Here is a tiny trained network, its code and every weight. The questions are about switching its units off for an input and a class, where a switched-off unit gives its printed mean instead of its output.

import numpy as np


def w(rows, s, z=0):
    codes = np.array(rows[::2]) - 128.0
    scale = np.full(codes.shape[1], s)
    scale[-1] = z or s
    return codes * scale


def f(y):
    return np.maximum(y, 0)


def log_softmax(a):
    a = a - a.max(-1, keepdims=True)
    return a - np.log(np.exp(a).sum(-1, keepdims=True))


def net(x, mask):
    res = np.array(x, float).reshape(1, 5) / 4 @ E
    y = f(res @ A[0][:, :-1].T + A[0][:, -1])
    res = res + np.where(mask, y, B[0][:, -1]) @ B[0][:, :-1]
    return log_softmax(res[-1] @ U[:, :-1].T + U[:, -1])


A, B = {}, {}
E = w([
[212,176,124,111],'x0',
[135,117,3,120],'x1',
[212,131,107,41],'x2',
[106,236,99,156],'x3',
[211,110,149,202],'x4',
],0.011)
A[0] = w([
[86,128,87,92,198],'N0',
[46,130,159,177,163],'N1',
[160,26,156,100,96],'N2',
[34,143,156,71,125],'N3',
[39,188,183,111,133],'N4',
[135,50,176,98,147],'N5',
[153,150,208,139,132],'N6',
[195,226,189,100,139],'N7',
[165,152,49,98,254],'N8',
[191,166,118,21,77],'N9',
[162,48,115,110,147],'N10',
[211,27,93,23,119],'N11',
[164,170,209,161,115],'N12',
[165,234,196,127,69],'N13',
[118,54,53,215,155],'N14',
[110,107,37,131,175],'N15',
[144,193,248,173,161],'N16',
[104,159,67,154,180],'N17',
[129,127,94,179,246],'N18',
[123,158,118,225,229],'N19',
[130,18,166,90,147],'N20',
[113,166,52,86,240],'N21',
[162,163,86,123,255],'N22',
[116,89,99,183,102],'N23',
[145,84,168,109,122],'N24',
[106,254,99,99,226],'N25',
[40,84,165,188,159],'N26',
[216,242,177,168,93],'N27',
[210,220,85,104,105],'N28',
[68,207,125,216,132],'N29',
[214,131,97,127,65],'N30',
[135,88,183,102,174],'N31',
[95,191,44,58,192],'N32',
],0.0098,0.0039)
B[0] = w([
[131,168,146,91,188],'N0',
[54,37,75,100,205],'N1',
[182,134,80,77,199],'N2',
[68,209,94,81,195],'N3',
[25,177,109,48,202],'N4',
[173,123,86,70,194],'N5',
[120,103,178,73,184],'N6',
[76,67,180,146,217],'N7',
[133,194,117,197,235],'N8',
[88,70,52,228,221],'N9',
[188,150,61,102,189],'N10',
[134,127,9,141,253],'N11',
[113,125,183,107,192],'N12',
[111,131,254,127,198],'N13',
[177,85,164,171,196],'N14',
[186,132,196,129,200],'N15',
[106,86,192,95,227],'N16',
[205,116,176,83,186],'N17',
[218,119,145,181,184],'N18',
[188,86,169,166,206],'N19',
[175,149,72,81,212],'N20',
[182,186,128,158,223],'N21',
[120,223,154,205,209],'N22',
[154,54,173,163,160],'N23',
[141,125,100,74,168],'N24',
[168,173,168,151,238],'N25',
[63,45,52,147,217],'N26',
[67,131,237,119,226],'N27',
[66,149,142,232,232],'N28',
[149,74,123,73,213],'N29',
[53,168,85,126,190],'N30',
[142,124,120,43,181],'N31',
[157,191,138,147,235],'N32',
],0.0073,0.011)
U = w([
[158,183,138,145,106],'0',
[171,112,60,50,116],'1',
[94,105,114,125,1],'2',
[89,112,223,100,106],'3',
[172,153,129,144,184],'4',
[64,125,87,202,120],'5',
[11,144,98,48,166],'6',
[143,20,122,165,120],'7',
],0.011,0.0069)

Each question gives the input, the list of numbers given to net, and the class t.
The units are the neurons (one row each of A and B). Each row of codes is followed by its name. A weight is (code - 128) times the scale printed after its matrix; where a second scale follows, it is the last column's (A, B and U).
mask holds one flag per neuron, in row order. A switched-off neuron (its flag False) gives its mean, the last column of its row in B, instead of its output. The means were averaged over made-up inputs and are rounded, as every weight is.
A unit's drop is (log p(t) with every unit on - log p(t) with that unit switched off) / (log p(t) with every unit on - log p(t) with every unit switched off).
The circuit of an input: a set's keep is (log p(t) with only the set's units on - log p(t) with every unit switched off) / (log p(t) with every unit on - log p(t) with every unit switched off). Starting from the 12 units with the biggest drops (on a tie, the unit counted first), units are removed one at a time, each time the one whose removal leaves the highest keep (on an exact tie, the one counted first), for as long as the keep stays at least 0.8.
circuit, biggest first: the units of the circuit, biggest drop first
unit that matters most: the unit with the biggest drop
k most important neurons: the k neurons with the biggest drops, biggest first
drop when u is switched off: that unit's drop, to one decimal
input [7,2,4,2,1], class 5: circuit, biggest first	[N9, N28]
input [4,-1,6,2,5], class 5: circuit, biggest first	[N9, N28, N30]
input [-1,7,-1,-6,7], class 1: unit that matters most	N10
input [6,-2,7,2,-4], class 5: circuit, biggest first	[N9, N28]
input [-6,-6,-6,1,2], class 6: circuit, biggest first	[N4, N1]
input [6,-4,1,0,-6], class 3: 2 most important neurons	[N11, N13]
input [1,-1,8,6,8], class 3: 2 most important neurons	[N27, N13]
input [-5,-6,-1,-8,-4], class 6: 2 most important neurons	[N3, N4]
input [0,0,1,2,-2], class 0: 2 most important neurons	[N26, N1]
input [7,-3,7,-1,3], class 5: 3 most important neurons	[N9, N11, N28]
input [3,6,7,-2,-6], class 5: 3 most important neurons	[N9, N11, N28]
input [3,-7,-1,-7,3], class 1: drop when N20 is switched off	0.1
input [8,0,5,-5,6], class 5: drop when N30 is switched off	0.2
input [-4,8,8,0,5], class 0: drop when N26 is switched off	0.3
input [-7,-7,-4,-2,8], class 7: unit that matters most	N26
